Here is a tiny trained network, its code and every weight. The questions are about switching its units off for an input and a class, where a switched-off unit gives its printed mean instead of its output.

import numpy as np


def w(rows, s, z=0):
    codes = np.array(rows[::2]) - 128.0
    scale = np.full(codes.shape[1], s)
    scale[-1] = z or s
    return codes * scale


def f(y):
    return np.maximum(y, 0)


def log_softmax(a):
    a = a - a.max(-1, keepdims=True)
    return a - np.log(np.exp(a).sum(-1, keepdims=True))


def net(x, mask):
    res = np.array(x, float).reshape(1, 6) / 4 @ E
    y = f(res @ A[0][:, :-1].T + A[0][:, -1])
    res = res + np.where(mask, y, B[0][:, -1]) @ B[0][:, :-1]
    return log_softmax(res[-1] @ U[:, :-1].T + U[:, -1])


A, B = {}, {}
E = w([
[49,223,150],'x0',
[127,127,128],'x1',
[125,129,130],'x2',
[129,128,130],'x3',
[101,86,253],'x4',
[17,49,70],'x5',
],0.0038)
A[0] = w([
[67,210,143,84],'neuron 0',
[162,80,117,95],'neuron 1',
[129,96,122,96],'neuron 2',
[49,77,80,73],'neuron 3',
[137,145,133,254],'neuron 4',
[121,116,146,155],'neuron 5',
[150,162,51,78],'neuron 6',
[212,191,176,81],'neuron 7',
[109,75,252,74],'neuron 8',
[49,185,139,102],'neuron 9',
[136,146,93,163],'neuron 10',
[203,27,105,82],'neuron 11',
[78,197,124,101],'neuron 12',
[208,170,167,83],'neuron 13',
[159,177,2,81],'neuron 14',
[121,111,173,101],'neuron 15',
[37,68,112,94],'neuron 16',
],0.01,0.0056)
B[0] = w([
[214,124,171,152],'neuron 0',
[176,126,145,142],'neuron 1',
[150,145,117,132],'neuron 2',
[124,205,61,159],'neuron 3',
[72,2,66,254],'neuron 4',
[108,117,130,157],'neuron 5',
[90,164,186,147],'neuron 6',
[132,212,56,168],'neuron 7',
[60,169,224,170],'neuron 8',
[202,101,154,157],'neuron 9',
[101,108,134,167],'neuron 10',
[237,118,166,168],'neuron 11',
[199,120,151,150],'neuron 12',
[140,187,60,161],'neuron 13',
[76,173,226,170],'neuron 14',
[106,143,159,140],'neuron 15',
[119,189,56,168],'neuron 16',
],0.036,0.0056)
U = w([
[118,105,127,253],'0',
[139,234,63,62],'1',
[77,172,242,77],'2',
[126,83,126,155],'3',
[253,107,180,71],'4',
[108,79,119,96],'5',
],0.0073,0.0059)

Each question gives the input, the list of numbers given to net, and the class t.
The units are the neurons (one row each of A and B). Each row of codes is followed by its name. A weight is (code - 128) times the scale printed after its matrix; where a second scale follows, it is the last column's (A, B and U).
mask holds one flag per neuron, in row order. A switched-off neuron (its flag False) gives its mean, the last column of its row in B, instead of its output. The means were averaged over made-up inputs and are rounded, as every weight is.
A unit's drop is (log p(t) with every unit on - log p(t) with that unit switched off) / (log p(t) with every unit on - log p(t) with every unit switched off).
The circuit of an input: a set's keep is (log p(t) with only the set's units on - log p(t) with every unit switched off) / (log p(t) with every unit on - log p(t) with every unit switched off). Starting from the 12 units with the biggest drops (on a tie, the unit counted first), units are removed one at a time, each time the one whose removal leaves the highest keep (on an exact tie, the one counted first), for as long as the keep stays at least 0.8.
units of the circuit, in order: the units of the circuit, biggest drop first
unit that matters most: the unit with the biggest drop
k most important neurons: the k neurons with the biggest drops, biggest first
drop of u: that unit's drop, to one decimal
input [6,-3,4,6,4,6], class 1: units of the circuit, in order -> neuron 16
input [-8,-6,6,-2,-2,-2], class 4: 2 most important neurons -> neuron 11; neuron 1
input [7,4,-5,2,-1,4], class 4: units of the circuit, in order -> neuron 9; neuron 0
input [8,2,1,-5,-3,7], class 4: 3 most important neurons -> neuron 9; neuron 0; neuron 12
input [-4,-2,2,-3,-8,4], class 2: 2 most important neurons -> neuron 14; neuron 6
input [8,-4,-6,-6,3,-4], class 4: units of the circuit, in order -> neuron 0; neuron 9
input [7,-4,-5,3,1,-1], class 4: units of the circuit, in order -> neuron 0; neuron 9
input [8,-7,-7,3,1,8], class 1: 2 most important neurons -> neuron 16; neuron 3
input [1,0,4,1,-8,8], class 1: 3 most important neurons -> neuron 3; neuron 16; neuron 8
input [8,-5,-2,0,-8,-1], class 2: 3 most important neurons -> neuron 14; neuron 6; neuron 11
input [-5,4,-7,-3,7,4], class 2: 2 most important neurons -> neuron 8; neuron 4
input [-8,-1,6,-6,-7,4], class 4: 3 most important neurons -> neuron 11; neuron 8; neuron 1
input [-5,-5,1,-3,-8,-8], class 1: 3 most important neurons -> neuron 7; neuron 13; neuron 8
input [3,-4,-8,-3,-8,-4], class 2: units of the circuit, in order -> neuron 14
input [-8,-4,5,-7,2,7], class 4: 3 most important neurons -> neuron 11; neuron 7; neuron 1
input [-2,-6,0,1,-6,8], class 1: 2 most important neurons -> neuron 3; neuron 16
input [-1,-4,4,-1,8,-6], class 2: drop of neuron 14 -> -0.2
input [0,-2,5,1,-8,-6], class 2: drop of neuron 14 -> 1.2
input [-6,3,7,1,-7,0], class 2: drop of neuron 6 -> 0.2
input [4,-7,1,7,8,-6], class 2: unit that matters most -> neuron 8
